Here is a tiny trained network, its code and every weight. The questions are about switching its units off for an input and a class, where a switched-off unit gives its printed mean instead of its output.

import numpy as np


def w(rows, s, z=0):
    codes = np.array(rows[::2]) - 128.0
    scale = np.full(codes.shape[1], s)
    scale[-1] = z or s
    return codes * scale


def f(y):
    return y / 2 * (1 + np.tanh(0.7978845608 * (y + 0.044715 * y**3)))


def log_softmax(a):
    a = a - a.max(-1, keepdims=True)
    return a - np.log(np.exp(a).sum(-1, keepdims=True))


def net(x, mask):
    res = np.array(x, float).reshape(1, 2) / 4 @ E
    y = f(res @ A[0][:, :-1].T + A[0][:, -1])
    res = res + np.where(mask, y, B[0][:, -1]) @ B[0][:, :-1]
    return log_softmax(res[-1] @ U[:, :-1].T + U[:, -1])


A, B = {}, {}
E = w([
[163,246,183,133,117,115,62,72,88,170,157],'x0',
[174,58,119,210,254,104,167,90,69,224,121],'x1',
],0.013)
A[0] = w([
[181,77,92,190,183,101,197,22,113,145,77,107],'n1',
[126,62,156,145,186,101,188,129,86,179,125,1],'n2',
[99,67,76,117,138,95,187,175,142,107,126,23],'n3',
[44,61,152,163,196,167,252,195,181,103,2,165],'n4',
[147,149,140,117,140,111,70,130,91,38,58,36],'n5',
[110,162,167,90,86,141,140,185,69,91,117,40],'n6',
[157,223,180,99,121,154,145,124,8,185,202,35],'n7',
[94,155,80,70,72,137,151,194,203,126,200,27],'n8',
],0.0072,0.0084)
B[0] = w([
[112,130,149,159,136,131,147,170,119,74,90,227],'n1',
[176,99,147,76,193,136,150,150,103,84,97,179],'n2',
[142,16,89,6,182,93,101,92,115,228,125,164],'n3',
[94,145,120,124,87,136,77,92,93,133,142,249],'n4',
[157,88,129,59,163,123,178,118,117,147,94,130],'n5',
[195,108,119,74,166,163,150,139,136,80,77,152],'n6',
[109,85,61,53,108,118,134,82,113,163,159,189],'n7',
[165,109,164,113,159,159,155,126,123,106,105,176],'n8',
],0.02,0.013)
U = w([
[128,87,19,63,150,111,103,73,132,194,159,49],'0',
[194,109,181,91,196,153,194,171,171,105,74,62],'1',
[57,179,148,251,66,119,86,141,150,128,202,252],'2',
],0.013)

Each question gives the input, the list of numbers given to net, and the class t.
The units are the neurons (one row each of A and B). Each row of codes is followed by its name. A weight is (code - 128) times the scale printed after its matrix; where a second scale follows, it is the last column's (A, B and U).
mask holds one flag per neuron, in row order. A switched-off neuron (its flag False) gives its mean, the last column of its row in B, instead of its output. The means were averaged over made-up inputs and are rounded, as every weight is.
A unit's drop is (log p(t) with every unit on - log p(t) with that unit switched off) / (log p(t) with every unit on - log p(t) with every unit switched off).
The circuit of an input: a set's keep is (log p(t) with only the set's units on - log p(t) with every unit switched off) / (log p(t) with every unit on - log p(t) with every unit switched off). Starting from all 8 units, units are removed one at a time, each time the one whose removal leaves the highest keep (on an exact tie, the one counted first), for as long as the keep stays at least 0.8.
units of the circuit, in order: the units of the circuit, biggest drop first
most important unit: the unit with the biggest drop
k most important neurons: the k neurons with the biggest drops, biggest first
drop of u: that unit's drop, to one decimal
input [4,-6], class 1: units of the circuit, in order => n4
input [2,-3], class 2: 3 most important neurons => n2, n3, n7
input [-7,-7], class 0: 3 most important neurons => n4, n3, n1
input [-5,7], class 1: 2 most important neurons => n1, n2
input [7,-8], class 1: 2 most important neurons => n6, n4
input [-6,8], class 1: 2 most important neurons => n1, n2
input [1,-3], class 2: 2 most important neurons => n2, n3
input [-2,-1], class 2: 2 most important neurons => n3, n7
input [8,-8], class 0: 3 most important neurons => n7, n1, n2
input [3,-1], class 2: 2 most important neurons => n3, n2
input [1,3], class 2: drop of n2 => 0.2
input [-3,2], class 2: drop of n7 => 0.3
input [-2,0], class 2: drop of n6 => 0.0
input [2,2], class 2: drop of n3 => 0.2
input [1,-5], class 1: most important unit => n4
